Below is a small trained network, with its code and all its weights. Each question gives an input and a target symbol and asks what happens when units are switched off, that is, made to give their printed mean instead of their output.

import numpy as np


def w(rows, s, z=0):
    codes = np.array(rows[::2]) - 128.0
    scale = np.full(codes.shape[1], s)
    scale[-1] = z or s
    return codes * scale


def f(y):
    return y / 2 * (1 + np.tanh(0.7978845608 * (y + 0.044715 * y**3)))


def softmax(a):
    e = np.exp(a - a.max(-1, keepdims=True))
    return e / e.sum(-1, keepdims=True)


def log_softmax(a):
    a = a - a.max(-1, keepdims=True)
    return a - np.log(np.exp(a).sum(-1, keepdims=True))


def net(x, mask):
    ids = ['αβδεηθμξπστφψω'.index(c) for c in x.split()]
    T = len(ids)
    res = E[ids] + P[:T]
    r = res
    for j in range(2):
        rows = slice(3 * j, 3 * j + 3)
        q, k, v = (r @ M[0][rows].T for M in (Q, K, V))
        z = softmax(np.where(np.tri(T) > 0, q @ k.T / 3**0.5, -1e9)) @ v
        o = O[0][rows]
        res = res + np.where(mask[j], z, o[:, -1]) @ o[:, :-1]
    y = f(res @ A[0][:, :-1].T + A[0][:, -1])
    res = res + np.where(mask[2:14], y, B[0][:, -1]) @ B[0][:, :-1]
    return log_softmax(res[-1] @ U[:, :-1].T + U[:, -1])


Q, K, V, O, A, B = {}, {}, {}, {}, {}, {}
E = w([
[107,111,173,15],'α',
[193,152,11,212],'β',
[23,145,105,67],'δ',
[121,45,99,158],'ε',
[39,85,13,18],'η',
[194,132,116,73],'θ',
[214,178,111,73],'μ',
[131,139,188,164],'ξ',
[140,181,61,222],'π',
[133,75,172,72],'σ',
[88,206,202,236],'τ',
[116,254,99,157],'φ',
[156,137,140,151],'ψ',
[128,163,205,106],'ω',
],0.015)
P = w([
[107,166,139,87],'0',
[255,216,63,104],'1',
[55,152,136,129],'2',
[251,215,47,96],'3',
[48,145,124,150],'4',
[250,214,39,87],'5',
],0.0074)
Q[0] = w([
[107,138,95,169],'h1',
[123,177,148,54],'h1',
[69,87,215,118],'h1',
[23,3,138,211],'h2',
[69,145,103,195],'h2',
[226,214,40,101],'h2',
],0.013)
K[0] = w([
[63,123,108,57],'h1',
[101,180,91,29],'h1',
[101,209,183,160],'h1',
[200,118,228,140],'h2',
[148,173,152,169],'h2',
[125,105,1,178],'h2',
],0.011)
V[0] = w([
[118,84,114,189],'h1',
[136,114,109,113],'h1',
[154,149,191,168],'h1',
[170,65,251,77],'h2',
[167,46,140,140],'h2',
[169,74,151,134],'h2',
],0.013)
O[0] = w([
[180,135,151,88,2],'h1',
[144,178,64,97,140],'h1',
[112,160,124,158,84],'h1',
[2,116,136,185,30],'h2',
[160,55,157,145,25],'h2',
[135,140,131,201,51],'h2',
],0.0085,0.0068)
A[0] = w([
[72,147,181,102,88],'n1',
[86,181,250,163,150],'n2',
[146,168,159,118,100],'n3',
[176,188,100,173,79],'n4',
[91,81,142,76,137],'n5',
[108,152,131,195,254],'n6',
[66,86,83,114,241],'n7',
[92,190,107,92,219],'n8',
[86,61,131,95,35],'n9',
[110,62,156,40,67],'n10',
[115,174,144,93,158],'n11',
[127,166,84,73,105],'n12',
],0.015,0.0068)
B[0] = w([
[32,155,71,131,184],'n1',
[110,60,190,169,204],'n2',
[151,150,130,162,161],'n3',
[59,172,172,142,192],'n4',
[104,178,198,115,171],'n5',
[177,119,202,72,176],'n6',
[228,156,122,32,202],'n7',
[162,69,67,169,253],'n8',
[133,178,238,210,149],'n9',
[153,200,171,194,170],'n10',
[98,95,2,148,201],'n11',
[123,141,117,192,234],'n12',
],0.009,0.016)
U = w([
[47,178,87,1,153],'α',
[187,224,193,90,51],'β',
[117,94,91,123,163],'δ',
[194,94,179,92,221],'ε',
[206,106,140,77,146],'η',
[41,92,115,125,157],'θ',
[91,169,147,174,81],'μ',
[174,151,237,123,145],'ξ',
[149,192,172,168,107],'π',
[190,121,189,21,146],'σ',
[112,140,191,234,3],'τ',
[71,156,109,176,38],'φ',
[40,210,161,124,146],'ψ',
[140,79,181,151,210],'ω',
],0.0093,0.0063)

Each question gives the input, a string of symbols that net reads in full, and the target symbol t.
The units are the heads (3 rows each of Q, K, V and O) and the neurons (one row each of A and B). Each row of codes is followed by its name. A weight is (code - 128) times the scale printed after its matrix; where a second scale follows, it is the last column's (O, A, B and U).
mask holds one flag per unit, heads first, then neurons. A switched-off unit (its flag False) gives its mean, the last column of its rows in O or B, instead of its output. The means were averaged over made-up inputs and are rounded, as every weight is.
A unit's drop is (log p(t) with every unit on - log p(t) with that unit switched off) / (log p(t) with every unit on - log p(t) with every unit switched off).
The circuit of an input: a set's keep is (log p(t) with only the set's units on - log p(t) with every unit switched off) / (log p(t) with every unit on - log p(t) with every unit switched off). Starting from the 12 units with the biggest drops (on a tie, the unit counted first), units are removed one at a time, each time the one whose removal leaves the highest keep (on an exact tie, the one counted first), for as long as the keep stays at least 0.8.
circuit, biggest first: the units of the circuit, biggest drop first
most important unit: the unit with the biggest drop
k most important neurons: the k neurons with the biggest drops, biggest first
drop when u is switched off: that unit's drop, to one decimal
input σ ω ψ α, target α: most important unit	h2
input β α ω ξ, target β: 3 most important neurons	[n8; n2; n4]
input α β θ α, target β: circuit, biggest first	[h2; n10]
input ε ω δ ξ α α, target δ: circuit, biggest first	[n11; n8; h2; n7]
input α ξ δ α α φ, target φ: 2 most important neurons	[n4; n12]
input ω α δ ω τ δ, target δ: circuit, biggest first	[n8; h2; n11; n4]
input τ ξ δ, target α: circuit, biggest first	[n7; n2]
input ψ α ξ α η, target β: circuit, biggest first	[n7; n9; n10]
input ξ α β ψ, target β: circuit, biggest first	[h2; n4]
input α ξ ω τ ω α, target α: circuit, biggest first	[h2; n7; n2; n1]
input φ σ α ω μ, target δ: 2 most important neurons	[n8; n11]
input α α ψ β α θ, target β: 3 most important neurons	[n4; n8; n2]
input ω ω δ ξ α φ, target φ: 3 most important neurons	[n4; n12; n11]
input α ω ξ α δ, target α: 4 most important neurons	[n7; n1; n12; n10]
input σ δ τ ψ σ ω, target δ: most important unit	n11
input ω α α σ π δ, target δ: 2 most important neurons	[n8; n11]
input α ω δ α, target δ: 4 most important neurons	[n11; n8; n4; n9]
input θ φ ω μ, target φ: 2 most important neurons	[n12; n4]
input ξ α τ σ, target σ: 2 most important neurons	[n12; n11]
input ξ τ β α η, target β: drop when n10 is switched off	0.2
input α α σ, target ξ: drop when n7 is switched off	0.7
input ξ δ ω, target θ: drop when n1 is switched off	0.3
